a =
[[123 142 117 120 124 115 134 145 119 123 120 145 120 143]
 [117 129 129 113 111 144 130 129 134 107 120 127 120 135]
 [119 139 121 122 123 123 151 148 121 120 120 151 120 141]
 [118 138 125 115 115 131 132 133 127 114 120 135 119 137]
 [118 146 119 115 117 118 135 143 121 117 118 149 117 145]
 [120 145 116 117 120 112 135 146 117 120 118 147 118 144]
 [134 116 135 132 130 134 102 106 136 132 134 103 134 114]
 [137 114 140 137 135 143 117 116 139 135 137 113 138 118]]
a[0, -14] -> 123
a[:, 2] -> [117, 129, 121, 125, 119, 116, 135, 140]
a[3, 13] -> 137
a[6, 6] -> 102
a[-1, 13] -> 118
a[-1, -9] -> 143
a[-7] -> [117, 129, 129, 113, 111, 144, 130, 129, 134, 107, 120, 127, 120, 135]
a[-3, 13] -> 144
a[5, -6] -> 117
a[6, -13] -> 116
a[-5, -7] -> 133
a[:, 6] -> [134, 130, 151, 132, 135, 135, 102, 117]
a[2, 13] -> 141
a[-8, -9] -> 115
a[-7, 3] -> 113
a[3] -> [118, 138, 125, 115, 115, 131, 132, 133, 127, 114, 120, 135, 119, 137]
a[:, 3] -> [120, 113, 122, 115, 115, 117, 132, 137]
a[-7, -8] -> 130
a[-5, -2] -> 119
a[-4, 12] -> 117
a[-7, 8] -> 134
a[:, -3] -> [145, 127, 151, 135, 149, 147, 103, 113]
a[6, 4] -> 130
a[6, -2] -> 134
a[-1, 12] -> 138
a[:, -1] -> [143, 135, 141, 137, 145, 144, 114, 118]
a[-6, -4] -> 120
a[-5, -5] -> 114
a[0] -> [123, 142, 117, 120, 124, 115, 134, 145, 119, 123, 120, 145, 120, 143]
a[-6, 8] -> 121
a[-8, -5] -> 123
a[-1, -14] -> 137
a[6, -5] -> 132
a[5, -10] -> 120
a[:, 1] -> [142, 129, 139, 138, 146, 145, 116, 114]

X = [140 106 132 149  99 118 134 116]
X[0] -> 140
X[4] -> 99
X[7] -> 116
X[6] -> 134

M = 140	110	140	142	139	138	110	106	138	141	140	103	141
M[-13]: 140
M[-7]: 110
M[-2]: 103

m =
143  139  141  144  154  149  120  108  138  111
146  137  146  143  157  153  117  103  141  106
143  133  143  137  149  147  118  108  139  111
115  128  114  124  113  112  138  145  117  144
113  124  113  119  108  108  139  149  116  146
142  129  142  134  144  145  118  110  139  112
Indices start at 0.
row 0 col 0 -> 143
row 4 col 1 -> 124
row 3 col 0 -> 115
row 3 col 1 -> 128
row 5 col 0 -> 142
row 2 col 7 -> 108
row 1 col 8 -> 141
row 5 col 7 -> 110
row 5 col 5 -> 145
row 0 col 8 -> 138
row 4 col 9 -> 146
row 0 col 3 -> 144
row 2 col 0 -> 143
row 1 col 9 -> 106
row 2 col 6 -> 118
row 5 col 3 -> 134
row 0 col 9 -> 111
row 3 col 6 -> 138
row 1 col 0 -> 146
row 1 col 3 -> 143

x = [[128, 117, 145, 123, 129, 126, 139], [128, 126, 138, 122, 130, 115, 128], [130, 144, 142, 130, 129, 115, 129], [125, 127, 122, 128, 119, 128, 121], [129, 131, 134, 106, 132, 128, 113], [154, 122, 111, 128, 143, 116, 109], [128, 137, 132, 128, 118, 128, 128]]
x[0, 0]	128
x[5, 5]	116
x[2]	[130, 144, 142, 130, 129, 115, 129]
x[2, 5]	115
x[3]	[125, 127, 122, 128, 119, 128, 121]
x[6, 6]	128
x[:, 1]	[117, 126, 144, 127, 131, 122, 137]
x[4, 4]	132
x[1, 3]	122
x[:, 2]	[145, 138, 142, 122, 134, 111, 132]
x[0, 2]	145
x[2, 3]	130
x[6, 1]	137
x[6, 5]	128
x[:, 4]	[129, 130, 129, 119, 132, 143, 118]
x[2, 4]	129
x[2, 2]	142
x[5, 0]	154
x[1]	[128, 126, 138, 122, 130, 115, 128]
x[0, 4]	129
x[6]	[128, 137, 132, 128, 118, 128, 128]
x[3, 2]	122
x[0, 1]	117

B =
[[127 132 129 100 144]
 [125 132 127 106 115]
 [137 132 126 109 128]
 [128 122 119 153 125]
 [136 129 126 119 134]
 [115 123 137 111 140]
 [134 128 132 144 142]]
B[0][-5]	127
B[-6][-1]	115
B[-3][1]	129
B[1][3]	106
B[:, -4]	[132, 132, 132, 122, 129, 123, 128]
B[3][-3]	119
B[0][-3]	129
B[1][-4]	132
B[:, 0]	[127, 125, 137, 128, 136, 115, 134]
B[0][3]	100
B[-1][-3]	132
B[5][4]	140
B[:, 3]	[100, 106, 109, 153, 119, 111, 144]
B[6]	[134, 128, 132, 144, 142]
B[-5]	[137, 132, 126, 109, 128]

data =
array([[128, 129, 129, 129, 126, 128, 128, 129, 127, 103, 125],
       [127, 128, 131, 127, 127, 126, 129, 125, 127, 113, 128]])
Indices start at 0.
(0, 0): 128
(0, 1): 129
(0, 9): 103
(1, 2): 131
(1, 8): 127
(0, 8): 127
(1, 10): 128
(1, 4): 127
(1, 5): 126
(0, 7): 129
(0, 5): 128
